Below are the code and all the weights of a small trained network. Each question names an input and a class and asks about switching units off, where a switched-off unit gives its printed mean instead of its output.

import numpy as np


def w(rows, s, z=0):
    codes = np.array(rows[::2]) - 128.0
    scale = np.full(codes.shape[1], s)
    scale[-1] = z or s
    return codes * scale


def f(y):
    return y / 2 * (1 + np.tanh(0.7978845608 * (y + 0.044715 * y**3)))


def log_softmax(a):
    a = a - a.max(-1, keepdims=True)
    return a - np.log(np.exp(a).sum(-1, keepdims=True))


def net(x, mask):
    res = np.array(x, float).reshape(1, 8) / 4 @ E
    y = f(res @ A[0][:, :-1].T + A[0][:, -1])
    res = res + np.where(mask, y, B[0][:, -1]) @ B[0][:, :-1]
    return log_softmax(res[-1] @ U[:, :-1].T + U[:, -1])


A, B = {}, {}
E = w([
[212,15,173,8,198,122,38,173,39,245,25,147],'x0',
[118,125,153,138,146,120,140,121,128,141,128,116],'x1',
[127,119,123,126,113,120,118,130,131,114,123,129],'x2',
[123,135,142,132,138,133,135,122,126,141,131,120],'x3',
[116,124,136,130,126,124,148,121,112,141,129,122],'x4',
[54,201,13,160,205,5,75,203,93,132,154,23],'x5',
[197,44,61,206,156,170,72,36,90,104,176,51],'x6',
[118,119,107,121,115,131,123,128,132,130,128,130],'x7',
],0.015)
A[0] = w([
[55,222,73,191,143,55,151,118,136,71,210,116,139],'neuron 0',
[95,180,139,168,64,127,177,113,161,57,219,115,248],'neuron 1',
[122,138,155,42,124,74,124,178,114,146,146,126,183],'neuron 2',
[71,176,62,149,187,27,73,227,90,151,146,28,114],'neuron 3',
[190,35,72,225,175,180,69,36,79,102,185,71,127],'neuron 4',
[79,182,83,246,88,194,188,61,179,38,191,99,195],'neuron 5',
],0.011,0.014)
B[0] = w([
[84,163,88,223,149,84,140,143,171,32,74,48,214],'neuron 0',
[112,217,178,255,95,162,213,203,232,137,115,193,229],'neuron 1',
[128,159,148,64,174,144,157,126,83,90,123,162,174],'neuron 2',
[72,191,27,123,236,12,102,127,57,139,156,164,207],'neuron 3',
[216,92,71,99,99,125,83,64,99,222,196,3,208],'neuron 4',
[197,159,123,244,64,131,157,59,215,96,171,89,253],'neuron 5',
],0.014,0.049)
U = w([
[82,190,229,175,91,213,200,222,205,127,97,216,242],'0',
[190,119,148,191,54,193,119,41,198,123,174,101,145],'1',
[154,69,219,8,123,220,144,142,107,71,47,191,249],'2',
[192,23,168,51,113,211,44,83,75,198,108,91,104],'3',
[38,197,127,194,168,60,155,210,171,54,63,167,128],'4',
[129,180,46,188,143,69,105,79,164,81,155,12,36],'5',
[57,155,107,62,209,62,81,151,58,115,111,191,48],'6',
[116,116,52,81,188,54,34,120,49,187,178,76,2],'7',
],0.013)

Each question gives the input, the list of numbers given to net, and the class t.
The units are the neurons (one row each of A and B). Each row of codes is followed by its name. A weight is (code - 128) times the scale printed after its matrix; where a second scale follows, it is the last column's (A, B and U).
mask holds one flag per neuron, in row order. A switched-off neuron (its flag False) gives its mean, the last column of its row in B, instead of its output. The means were averaged over made-up inputs and are rounded, as every weight is.
A unit's drop is (log p(t) with every unit on - log p(t) with that unit switched off) / (log p(t) with every unit on - log p(t) with every unit switched off).
The circuit of an input: a set's keep is (log p(t) with only the set's units on - log p(t) with every unit switched off) / (log p(t) with every unit on - log p(t) with every unit switched off). Starting from all 6 units, units are removed one at a time, each time the one whose removal leaves the highest keep (on an exact tie, the one counted first), for as long as the keep stays at least 0.8.
units of the circuit, in order: the units of the circuit, biggest drop first
unit that matters most: the unit with the biggest drop
top k neurons: the k neurons with the biggest drops, biggest first
drop of u: that unit's drop, to one decimal
input [-7,5,6,6,3,-1,0,-7], class 0: top 3 neurons : [neuron 1; neuron 4; neuron 3]
input [2,-2,-1,3,-7,-2,-2,7], class 2: units of the circuit, in order : [neuron 1; neuron 5; neuron 3; neuron 4]
input [1,-7,-4,6,3,-5,1,-2], class 3: units of the circuit, in order : [neuron 1; neuron 5; neuron 3]
input [-1,-4,-2,-2,-4,0,-5,2], class 0: top 2 neurons : [neuron 3; neuron 0]
input [7,2,8,8,5,-1,-1,3], class 2: units of the circuit, in order : [neuron 3; neuron 1; neuron 4; neuron 5]
input [1,8,-3,1,3,3,0,2], class 6: units of the circuit, in order : [neuron 5; neuron 1; neuron 4]
input [-7,5,-1,-3,-8,-3,-7,-3], class 0: units of the circuit, in order : [neuron 1]
input [4,-7,5,8,-6,-8,-4,6], class 2: units of the circuit, in order : [neuron 1; neuron 5; neuron 3]
input [0,4,-6,-1,-6,0,6,6], class 1: top 2 neurons : [neuron 3; neuron 0]
input [-4,3,6,4,8,-3,0,0], class 0: top 2 neurons : [neuron 4; neuron 1]
input [-5,7,-4,-2,-8,2,-4,8], class 4: top 2 neurons : [neuron 4; neuron 1]
input [1,4,5,7,-5,-7,8,-3], class 3: top 2 neurons : [neuron 1; neuron 4]
input [-4,5,-4,1,5,-2,0,5], class 0: top 2 neurons : [neuron 4; neuron 1]
input [6,1,-2,-3,7,-2,7,-8], class 3: unit that matters most : neuron 3
input [2,-8,5,-5,-1,7,-7,-1], class 6: top 2 neurons : [neuron 1; neuron 3]
input [-6,-8,1,-5,1,5,-3,-6], class 4: top 2 neurons : [neuron 1; neuron 4]
input [7,3,-5,6,3,-7,-2,-4], class 2: top 2 neurons : [neuron 1; neuron 4]
input [-4,-6,-6,6,4,0,-5,-3], class 0: top 2 neurons : [neuron 3; neuron 1]
input [-4,8,-5,3,-5,-2,-3,7], class 0: drop of neuron 4 : 0.3
input [-7,-1,-6,-1,-7,6,-5,2], class 4: units of the circuit, in order : [neuron 1]
input [5,-4,-7,-2,-3,0,-2,7], class 2: drop of neuron 5 : 0.2
input [7,4,8,-1,1,-4,-1,5], class 2: drop of neuron 3 : 0.2
